Below is a small trained network, with its code and all its weights. Each question gives an input and a target symbol and asks what happens when units are switched off, that is, made to give their printed mean instead of their output.

import numpy as np


def w(rows, s, z=0):
    codes = np.array(rows[::2]) - 128.0
    scale = np.full(codes.shape[1], s)
    scale[-1] = z or s
    return codes * scale


def f(y):
    return y / 2 * (1 + np.tanh(0.7978845608 * (y + 0.044715 * y**3)))


def softmax(a):
    e = np.exp(a - a.max(-1, keepdims=True))
    return e / e.sum(-1, keepdims=True)


def log_softmax(a):
    a = a - a.max(-1, keepdims=True)
    return a - np.log(np.exp(a).sum(-1, keepdims=True))


def net(x, mask):
    ids = ['αβγεηλμπστφω'.index(c) for c in x.split()]
    T = len(ids)
    res = E[ids] + P[:T]
    u = 0
    for l in range(3):
        q, k, v = (res @ M[l].T for M in (Q, K, V))
        z = softmax(np.where(np.tri(T) > 0, q @ k.T / 4**0.5, -1e9)) @ v
        res = res + np.where(mask[u], z, O[l][:, -1]) @ O[l][:, :-1]
        u += 1
        y = f(res @ A[l][:, :-1].T + A[l][:, -1])
        res = res + np.where(mask[u : u + 12], y, B[l][:, -1]) @ B[l][:, :-1]
        u += 12
    return log_softmax(res[-1] @ U[:, :-1].T + U[:, -1])


Q, K, V, O, A, B = {}, {}, {}, {}, {}, {}
E = w([
[97,114,144],'α',
[163,12,77],'β',
[77,107,153],'γ',
[99,212,119],'ε',
[176,180,111],'η',
[75,59,131],'λ',
[250,132,68],'μ',
[154,155,221],'π',
[182,219,29],'σ',
[167,87,191],'τ',
[137,59,78],'φ',
[255,136,173],'ω',
],0.009)
P = w([
[106,123,96],'0',
[142,86,133],'1',
[178,84,157],'2',
[205,102,174],'3',
[213,109,179],'4',
[239,129,193],'5',
[249,143,215],'6',
[226,138,201],'7',
[188,112,172],'8',
],0.0015)
Q[0] = w([
[194,36,238],'0.h1',
[2,191,57],'0.h1',
[168,88,202],'0.h1',
[17,211,30],'0.h1',
],0.0085)
K[0] = w([
[197,160,135],'0.h1',
[34,85,172],'0.h1',
[172,145,133],'0.h1',
[2,78,151],'0.h1',
],0.012)
V[0] = w([
[39,40,109],'0.h1',
[38,100,191],'0.h1',
[109,138,161],'0.h1',
[2,161,156],'0.h1',
],0.0036)
O[0] = w([
[93,252,111,90],'0.h1',
[102,176,70,62],'0.h1',
[111,126,80,107],'0.h1',
[66,149,78,1],'0.h1',
],0.004,0.0008)
A[0] = w([
[162,35,95,237],'0.n1',
[101,92,110,149],'0.n2',
[158,160,24,200],'0.n3',
[183,56,91,234],'0.n4',
[108,89,126,165],'0.n5',
[116,139,176,194],'0.n6',
[197,107,62,207],'0.n7',
[177,162,14,223],'0.n8',
[125,150,196,204],'0.n9',
[181,126,2,212],'0.n10',
[220,141,184,252],'0.n11',
[147,196,50,206],'0.n12',
],0.0086,0.0022)
B[0] = w([
[169,2,132,251],'0.n1',
[103,80,102,142],'0.n2',
[176,154,25,172],'0.n3',
[203,20,133,246],'0.n4',
[98,80,124,154],'0.n5',
[64,161,178,162],'0.n6',
[237,82,104,209],'0.n7',
[214,174,31,195],'0.n8',
[86,164,181,175],'0.n9',
[230,100,32,204],'0.n10',
[199,154,243,253],'0.n11',
[156,200,31,166],'0.n12',
],0.0053,0.0028)
Q[1] = w([
[87,239,213],'1.h1',
[200,239,168],'1.h1',
[100,134,18],'1.h1',
[254,132,144],'1.h1',
],0.0056)
K[1] = w([
[24,148,254],'1.h1',
[106,232,186],'1.h1',
[77,127,64],'1.h1',
[196,178,137],'1.h1',
],0.0075)
V[1] = w([
[42,21,143],'1.h1',
[68,139,83],'1.h1',
[180,252,129],'1.h1',
[168,203,81],'1.h1',
],0.0029)
O[1] = w([
[3,43,83,11],'1.h1',
[122,104,140,2],'1.h1',
[196,178,192,136],'1.h1',
[216,135,166,185],'1.h1',
],0.0044,0.0014)
A[1] = w([
[66,201,142,134],'1.n1',
[64,207,128,149],'1.n2',
[181,218,2,198],'1.n3',
[126,107,113,97],'1.n4',
[51,81,200,229],'1.n5',
[221,161,165,207],'1.n6',
[63,206,142,152],'1.n7',
[162,195,24,204],'1.n8',
[68,202,129,145],'1.n9',
[66,204,137,158],'1.n10',
[66,203,133,151],'1.n11',
[107,86,224,252],'1.n12',
],0.0063,0.0026)
B[1] = w([
[239,230,48,133],'1.n1',
[252,162,50,134],'1.n2',
[87,7,196,233],'1.n3',
[133,122,113,127],'1.n4',
[10,213,141,190],'1.n5',
[135,119,211,254],'1.n6',
[201,187,80,137],'1.n7',
[84,3,193,204],'1.n8',
[243,158,56,132],'1.n9',
[193,165,84,136],'1.n10',
[245,180,59,134],'1.n11',
[62,208,175,214],'1.n12',
],0.0053)
Q[2] = w([
[97,98,188],'2.h1',
[87,130,211],'2.h1',
[123,175,158],'2.h1',
[155,113,4],'2.h1',
],0.011)
K[2] = w([
[149,129,253],'2.h1',
[120,106,232],'2.h1',
[99,90,141],'2.h1',
[131,176,10],'2.h1',
],0.0081)
V[2] = w([
[224,210,97],'2.h1',
[135,165,254],'2.h1',
[29,87,159],'2.h1',
[197,40,90],'2.h1',
],0.0073)
O[2] = w([
[179,254,90,96],'2.h1',
[179,139,213,255],'2.h1',
[53,30,195,117],'2.h1',
[170,79,53,229],'2.h1',
],0.0085,0.006)
A[2] = w([
[84,52,156,148],'2.n1',
[64,89,57,193],'2.n2',
[107,78,134,114],'2.n3',
[47,128,2,107],'2.n4',
[141,116,205,121],'2.n5',
[167,140,102,93],'2.n6',
[44,203,130,106],'2.n7',
[44,188,78,118],'2.n8',
[56,77,156,157],'2.n9',
[151,78,134,79],'2.n10',
[43,187,122,158],'2.n11',
[119,177,56,255],'2.n12',
],0.0073,0.0078)
B[2] = w([
[69,92,118,254],'2.n1',
[86,90,62,197],'2.n2',
[85,125,117,175],'2.n3',
[15,255,91,158],'2.n4',
[102,173,117,252],'2.n5',
[113,99,144,144],'2.n6',
[55,210,124,147],'2.n7',
[33,220,62,134],'2.n8',
[86,95,162,227],'2.n9',
[58,147,147,184],'2.n10',
[100,226,154,161],'2.n11',
[169,153,43,203],'2.n12',
],0.0088,0.0066)
U = w([
[113,150,108,25],'α',
[86,97,18,1],'β',
[51,235,68,124],'γ',
[100,173,107,116],'ε',
[227,63,158,189],'η',
[38,119,100,156],'λ',
[223,189,22,197],'μ',
[105,229,189,104],'π',
[155,1,105,178],'σ',
[70,94,238,40],'τ',
[89,138,140,185],'φ',
[232,162,204,134],'ω',
],0.0041,0.0049)

Each question gives the input, a string of symbols that net reads in full, and the target symbol t.
The units are the heads (4 rows each of Q, K, V and O) and the neurons (one row each of A and B). Each row of codes is followed by its name. A weight is (code - 128) times the scale printed after its matrix; where a second scale follows, it is the last column's (O, A, B and U).
mask holds one flag per unit, layer by layer, with each layer's heads first. A switched-off unit (its flag False) gives its mean, the last column of its rows in O or B, instead of its output. The means were averaged over made-up inputs and are rounded, as every weight is.
A unit's drop is (log p(t) with every unit on - log p(t) with that unit switched off) / (log p(t) with every unit on - log p(t) with every unit switched off).
unit that matters most: the unit with the biggest drop
top k neurons: the k neurons with the biggest drops, biggest first
k most important neurons of layer l: the k neurons of layer l with the biggest drops, biggest first
input ε β σ α, target σ: top 2 neurons : 1.n3, 1.n8
input τ φ γ λ τ π, target τ: top 3 neurons : 0.n8, 0.n12, 0.n3
input β τ β τ ω η, target ω: top 4 neurons : 0.n11, 1.n6, 1.n3, 1.n8
input σ σ γ, target σ: top 2 neurons : 1.n3, 1.n8
input η α β, target β: top 3 neurons : 1.n3, 0.n1, 1.n6
input τ β γ τ λ γ, target τ: top 3 neurons : 0.n8, 0.n12, 0.n3
input σ β ω τ, target ω: top 2 neurons : 1.n6, 0.n11
input μ γ μ π τ π π, target τ: unit that matters most : 0.h1
input η β η λ ε β ω γ τ, target ω: top 2 neurons : 0.n11, 1.n6
input γ β γ γ, target γ: 3 most important neurons of layer 1 : 1.n3, 1.n8, 1.n6
input σ ε τ β η φ π ω π, target ω: top 3 neurons : 1.n6, 0.n11, 2.n1
input α λ φ β μ η λ, target μ: top 3 neurons : 1.n6, 1.n3, 0.n11
input λ ε α β α μ π, target π: top 2 neurons : 0.n11, 1.n12
input β φ β, target β: most important neuron of layer 0 : 0.n1
input γ β β μ φ λ γ τ λ, target τ: 2 most important neurons of layer 2 : 2.n9, 2.n12
input τ β φ γ η α ε, target μ: 4 most important neurons of layer 0 : 0.n4, 0.n1, 0.n7, 0.n10
input τ ε β β φ, target μ: 3 most important neurons of layer 0 : 0.n4, 0.n1, 0.n7
input η μ α γ ε α μ ε γ, target μ: 2 most important neurons of layer 0 : 0.n11, 0.n7
input α γ σ γ, target σ: 3 most important neurons of layer 0 : 0.n12, 0.n8, 0.n3
input α β ε μ, target η: unit that matters most : 1.n3
input β γ ε π τ γ η σ, target σ: 3 most important neurons of layer 1 : 1.n3, 1.n8, 1.n6
input τ ω β γ β η ω σ, target ω: 2 most important neurons of layer 1 : 1.n3, 1.n6
